Here is a tiny trained network, its code and every weight. The questions are about switching its units off for an input and a target symbol, where a switched-off unit gives its printed mean instead of its output.

import numpy as np


def w(rows, s, z=0):
    codes = np.array(rows[::2]) - 128.0
    scale = np.full(codes.shape[1], s)
    scale[-1] = z or s
    return codes * scale


def f(y):
    return np.maximum(y, 0)


def softmax(a):
    e = np.exp(a - a.max(-1, keepdims=True))
    return e / e.sum(-1, keepdims=True)


def log_softmax(a):
    a = a - a.max(-1, keepdims=True)
    return a - np.log(np.exp(a).sum(-1, keepdims=True))


def net(x, mask):
    ids = ['αζημστψω'.index(c) for c in x.split()]
    T = len(ids)
    res = E[ids] + P[:T]
    r = res
    for j in range(3):
        rows = slice(4 * j, 4 * j + 4)
        q, k, v = (r @ M[0][rows].T for M in (Q, K, V))
        z = softmax(np.where(np.tri(T) > 0, q @ k.T / 4**0.5, -1e9)) @ v
        o = O[0][rows]
        res = res + np.where(mask[j], z, o[:, -1]) @ o[:, :-1]
    y = f(res @ A[0][:, :-1].T + A[0][:, -1])
    res = res + np.where(mask[3:7], y, B[0][:, -1]) @ B[0][:, :-1]
    return log_softmax(res[-1] @ U[:, :-1].T + U[:, -1])


Q, K, V, O, A, B = {}, {}, {}, {}, {}, {}
E = w([
[142,144,159,178,73,126,142,140,165,104],'α',
[131,181,112,133,134,164,103,116,84,96],'ζ',
[102,123,144,98,161,122,128,145,157,132],'η',
[92,177,171,139,96,129,183,138,191,120],'μ',
[64,146,143,171,135,85,137,178,185,124],'σ',
[127,170,128,130,123,104,114,126,177,2],'τ',
[134,79,131,187,111,116,126,173,185,102],'ψ',
[115,112,97,54,104,125,92,157,164,127],'ω',
],0.027)
P = w([
[66,105,161,108,147,70,148,128,54,162],'0',
[164,247,99,195,144,139,85,135,202,152],'1',
[48,137,113,145,96,192,89,53,164,146],'2',
[229,152,195,180,157,117,152,157,111,99],'3',
[111,218,33,144,48,59,103,76,120,190],'4',
[61,70,161,141,161,186,174,56,113,116],'5',
[205,179,91,80,41,72,151,189,99,193],'6',
[94,141,80,152,70,168,110,48,134,177],'7',
[98,147,117,66,156,163,195,176,189,123],'8',
],0.012)
Q[0] = w([
[94,108,165,132,189,154,131,177,148,80],'head 1',
[139,130,87,161,190,123,126,174,3,111],'head 1',
[135,113,185,163,160,140,165,40,85,133],'head 1',
[142,130,204,141,108,59,156,165,182,103],'head 1',
[58,121,63,82,70,178,94,184,225,111],'head 2',
[167,173,147,148,72,142,44,109,122,159],'head 2',
[140,105,192,89,131,185,175,218,95,85],'head 2',
[119,136,67,101,115,67,111,178,161,128],'head 2',
[115,114,147,134,145,183,131,112,211,88],'head 3',
[184,167,89,76,32,25,140,255,100,124],'head 3',
[145,161,93,81,125,164,147,235,176,112],'head 3',
[166,123,248,127,221,159,208,224,54,72],'head 3',
],0.0095)
K[0] = w([
[185,110,196,102,98,117,85,192,114,141],'head 1',
[138,172,147,182,117,145,153,131,125,112],'head 1',
[188,119,162,167,197,116,107,123,119,97],'head 1',
[147,133,74,58,119,151,116,170,190,127],'head 1',
[97,85,155,117,108,62,150,122,45,122],'head 2',
[103,122,103,141,138,58,108,93,117,151],'head 2',
[162,185,115,123,121,72,119,215,100,140],'head 2',
[116,149,113,154,91,133,124,131,118,98],'head 2',
[154,96,139,73,152,169,158,157,113,123],'head 3',
[99,145,8,74,51,148,63,110,195,187],'head 3',
[149,114,63,54,62,93,141,167,117,140],'head 3',
[223,210,118,111,130,76,90,195,178,183],'head 3',
],0.012)
V[0] = w([
[212,135,135,136,161,111,63,143,88,150],'head 1',
[173,168,17,106,36,110,85,102,208,111],'head 1',
[162,131,208,145,75,201,239,85,184,97],'head 1',
[111,134,114,30,192,65,106,136,98,172],'head 1',
[198,70,224,80,165,131,104,174,173,236],'head 2',
[223,85,185,185,64,105,145,95,173,188],'head 2',
[24,181,20,228,190,196,140,165,42,247],'head 2',
[46,114,142,149,196,142,238,176,187,166],'head 2',
[128,253,160,64,126,167,146,6,61,167],'head 3',
[106,194,222,246,140,63,108,166,161,240],'head 3',
[113,203,139,17,234,88,195,182,222,84],'head 3',
[158,92,13,144,195,115,32,92,90,27],'head 3',
],0.0077)
O[0] = w([
[227,70,202,157,52,109,130,148,160,86,58],'head 1',
[173,68,135,91,150,244,78,78,156,166,248],'head 1',
[107,223,151,193,172,157,155,73,185,219,108],'head 1',
[137,45,79,134,74,67,73,71,144,48,114],'head 1',
[224,36,109,151,113,73,35,75,115,95,9],'head 2',
[76,152,183,130,84,142,27,30,133,95,82],'head 2',
[65,145,83,38,239,70,113,225,108,36,2],'head 2',
[184,187,97,42,194,105,133,108,192,130,184],'head 2',
[57,62,155,246,207,160,176,33,52,78,40],'head 3',
[26,183,47,119,146,139,76,128,71,30,164],'head 3',
[157,77,1,110,80,123,199,32,148,187,249],'head 3',
[102,57,218,129,33,127,211,229,156,218,124],'head 3',
],0.0082,0.0095)
A[0] = w([
[141,44,38,127,245,142,116,28,58,228,35],'neuron 1',
[194,68,102,2,164,72,114,50,158,177,7],'neuron 2',
[205,81,140,117,71,148,214,142,197,210,4],'neuron 3',
[217,160,143,89,184,197,96,172,3,200,182],'neuron 4',
],0.0059,0.003)
B[0] = w([
[216,110,115,139,170,17,141,144,184,143,153],'neuron 1',
[69,61,206,210,122,141,76,186,80,110,165],'neuron 2',
[119,112,201,139,128,232,139,81,109,161,253],'neuron 3',
[65,135,135,223,77,64,164,154,255,189,138],'neuron 4',
],0.0073,0.029)
U = w([
[120,153,137,139,74,157,116,99,113,155,50],'α',
[131,143,103,91,77,187,185,112,132,166,112],'ζ',
[105,150,166,152,121,159,168,144,122,120,188],'η',
[123,139,41,63,104,226,168,162,95,157,58],'μ',
[162,179,171,82,99,146,137,167,154,162,183],'σ',
[123,134,81,182,1,97,185,114,136,137,254],'τ',
[82,181,166,169,91,179,66,92,91,148,102],'ψ',
[163,157,96,139,122,169,138,96,111,170,57],'ω',
],0.006,0.0036)

Each question gives the input, a string of symbols that net reads in full, and the target symbol t.
The units are the heads (4 rows each of Q, K, V and O) and the neurons (one row each of A and B). Each row of codes is followed by its name. A weight is (code - 128) times the scale printed after its matrix; where a second scale follows, it is the last column's (O, A, B and U).
mask holds one flag per unit, heads first, then neurons. A switched-off unit (its flag False) gives its mean, the last column of its rows in O or B, instead of its output. The means were averaged over made-up inputs and are rounded, as every weight is.
A unit's drop is (log p(t) with every unit on - log p(t) with that unit switched off) / (log p(t) with every unit on - log p(t) with every unit switched off).
The circuit of an input: a set's keep is (log p(t) with only the set's units on - log p(t) with every unit switched off) / (log p(t) with every unit on - log p(t) with every unit switched off). Starting from all 7 units, units are removed one at a time, each time the one whose removal leaves the highest keep (on an exact tie, the one counted first), for as long as the keep stays at least 0.8.
circuit, biggest first: the units of the circuit, biggest drop first
k most important neurons: the k neurons with the biggest drops, biggest first
which heads matter: for each layer, one digit per head in row order, 1 if its drop is at least 0.15 and else 0, layers parted by /
drop of u: that unit's drop, to one decimal
input ψ τ τ ψ μ σ ψ α ζ, target σ: circuit, biggest first => [head 3; neuron 4]
input ζ τ τ η σ, target ζ: 2 most important neurons => [neuron 3; neuron 2]
input α ψ ζ ζ τ τ, target η: circuit, biggest first => [head 3]
input τ τ τ τ α ζ ζ, target ψ: which heads matter => 001
input ψ ω α η α α μ, target ψ: circuit, biggest first => [neuron 2; head 2; head 1]
input τ ψ σ τ τ ζ α τ η, target ψ: circuit, biggest first => [head 2; head 3]
input τ α ψ, target ζ: 2 most important neurons => [neuron 3; neuron 2]
input σ τ τ σ τ ψ τ ζ, target σ: which heads matter => 001
input τ ψ ψ μ σ μ, target ω: which heads matter => 001
input ψ η ψ ψ, target τ: which heads matter => 011
input ω τ η τ μ τ, target τ: which heads matter => 100
input τ ω ψ, target ζ: which heads matter => 011
input τ τ α, target ζ: circuit, biggest first => [head 3; neuron 3; head 2]
input τ μ ψ α, target ω: which heads matter => 001
input ω τ α, target τ: circuit, biggest first => [head 1]
input τ ω τ, target ζ: circuit, biggest first => [head 2; head 3; neuron 3]
input α μ μ μ τ ψ, target ω: circuit, biggest first => [head 3; neuron 1]
input ζ τ α τ τ ψ τ τ ζ, target ζ: which heads matter => 001
input τ τ α η ζ ψ, target τ: which heads matter => 101
input ω τ τ σ, target τ: which heads matter => 100
input α α α ψ σ, target ψ: which heads matter => 011
input ψ τ σ, target σ: which heads matter => 001
input τ η τ σ, target τ: which heads matter => 101
input τ μ τ τ α τ ψ, target ψ: circuit, biggest first => [head 3]
input ω τ τ ψ τ μ ψ α, target τ: 2 most important neurons => [neuron 3; neuron 1]
input τ α τ α, target ψ: drop of neuron 3 => 0.0
